[183, 168,  45, 189,  42,  76, 129]	189

[135,  62, 150,  48]	135

[217, 200, 106,  83, 141,  90]	106

[ 53,  71, 208, 225]	53

[ 39, 126, 124, 148]	39

[163, 159, 151,  81,  28, 147]	151

array([[104, 133, 120,  54, 109, 124],
       [162, 113, 124, 218, 156, 117]])	124
---
[[ 43  82 208 143 154]
 [ 57  89  72 104 148]
 [125 127  74 108 128]] value 72

[[204  25  64 130 208 202  36]
 [158  91 104 129 161 151  95]
 [148 102 115 132 152 143 103]] value 129

[150  42  95  86  63] value 95

[149 183 104  45  36] value 104

[[ 54 110  62 179  97 103  76]
 [136 147 129 119 146 148 135]
 [204 168 178  76 199 152 186]] value 119

[[209 131 109 148 218]
 [119 171 139 161 129]
 [ 83  65 157 126  42]] value 139

[ 98 125 217 133 175 119 184] value 133

[ 96 147 130  38 134] value 130
---
[127, 155,  38, 130, 177, 203] value 203, 127

array([[131,  93,  81, 100,  99, 170, 103],
       [138,  96,  96, 107,  51, 212,  89]]) value 103, 138

array([[ 86, 204,  83,  64, 122, 134],
       [ 81, 212,  81,  51, 118, 136],
       [ 84, 207,  82,  60, 121, 136]]) value 134, 84

[225,  88,  48,  75, 177] value 177, 225

[151, 229,  79, 131, 149, 136] value 136, 151

array([[188,  35, 204, 103, 107, 196,  75],
       [100, 208,  85, 184, 224, 141, 119]]) value 75, 100
---
array([[114,  54,  90, 140,  93, 115],
       [103, 107,  90, 134, 168,  92]]) value 92

array([[213, 128,  87,  60,  26],
       [ 54, 170, 190, 107, 131],
       [ 72,  64,  88, 158,  34]]) value 131

array([[ 96, 128, 131, 131, 135, 124],
       [214, 130, 128, 131, 127, 130]]) value 130

array([[ 84,  36, 126, 135, 108, 151],
       [106,  41, 187, 128, 105, 107]]) value 107

array([[ 68, 126, 159, 139, 121, 139],
       [ 77,  90, 166, 118, 108, 206]]) value 206

array([[ 48, 134, 127, 130, 136, 134],
       [ 74, 127, 127, 142, 128, 128]]) value 128

array([[ 53,  88, 171, 174,  65,  74],
       [ 65,  94, 161, 161,  79,  89],
       [ 63,  95, 175, 169,  76,  88]]) value 89

array([[116,  30,  58, 158,  31, 197,  30],
       [126, 169, 159, 105, 145, 101, 169]]) value 169

array([[ 87,  81,  85, 203],
       [109, 109, 101, 164],
       [173, 178, 138, 108]]) value 164

array([[138, 171,  91, 156, 115, 119, 211],
       [ 85, 142, 105, 166, 144, 135,  97]]) value 97
---
34,148,122,175,136,25 -> 34, 25
101,52,162,112,155,177,103 -> 101, 103
122,51,173,135,82,107 -> 122, 107
64,207,73,65,229,80,218 -> 64, 218
33,127,116,121,121 -> 33, 121
181,71,32,138,85 -> 181, 85
---
array([[150,  80, 112, 158,  68,  55],
       [136, 100, 108, 105, 134, 103],
       [143,  88, 106, 118, 112,  83]]) -> 105

array([[ 65,  78, 122, 190],
       [118, 223, 146, 104],
       [182, 215, 126,  82]]) -> 223

array([[ 87, 155, 173, 164, 149, 137, 104],
       [ 99, 161, 214, 200,  55,  65, 192],
       [174, 135,  87,  93, 203, 145, 104]]) -> 55

array([[152, 128, 126, 125, 127, 128],
       [ 95, 129, 137, 130, 140, 122],
       [ 28, 127, 134, 125, 126, 130]]) -> 130

array([[128, 185, 114, 159],
       [116,  86, 157, 139],
       [108, 181, 205, 122]]) -> 86

array([[146,  87, 102, 154, 123,  54],
       [155, 200, 146, 118,  78, 129],
       [144, 149, 151,  75, 140, 191]]) -> 118

array([[111, 126,  36,  70],
       [ 61,  51,  94, 180],
       [114,  38, 230, 161]]) -> 51
---
Input: array([123, 143, 117,  43, 137])
Output: 123
Input: array([151, 117, 114, 211, 139])
Output: 151
Input: array([188,  69,  29, 115,  83])
Output: 188
Input: array([109,  55, 170, 140, 105])
Output: 109
Input: array([191, 213, 113, 119, 118])
Output: 191
Input: array([144, 191, 103,  53, 155])
Output: 144
Input: array([ 48,  81,  98,  57, 145])
Output: 48
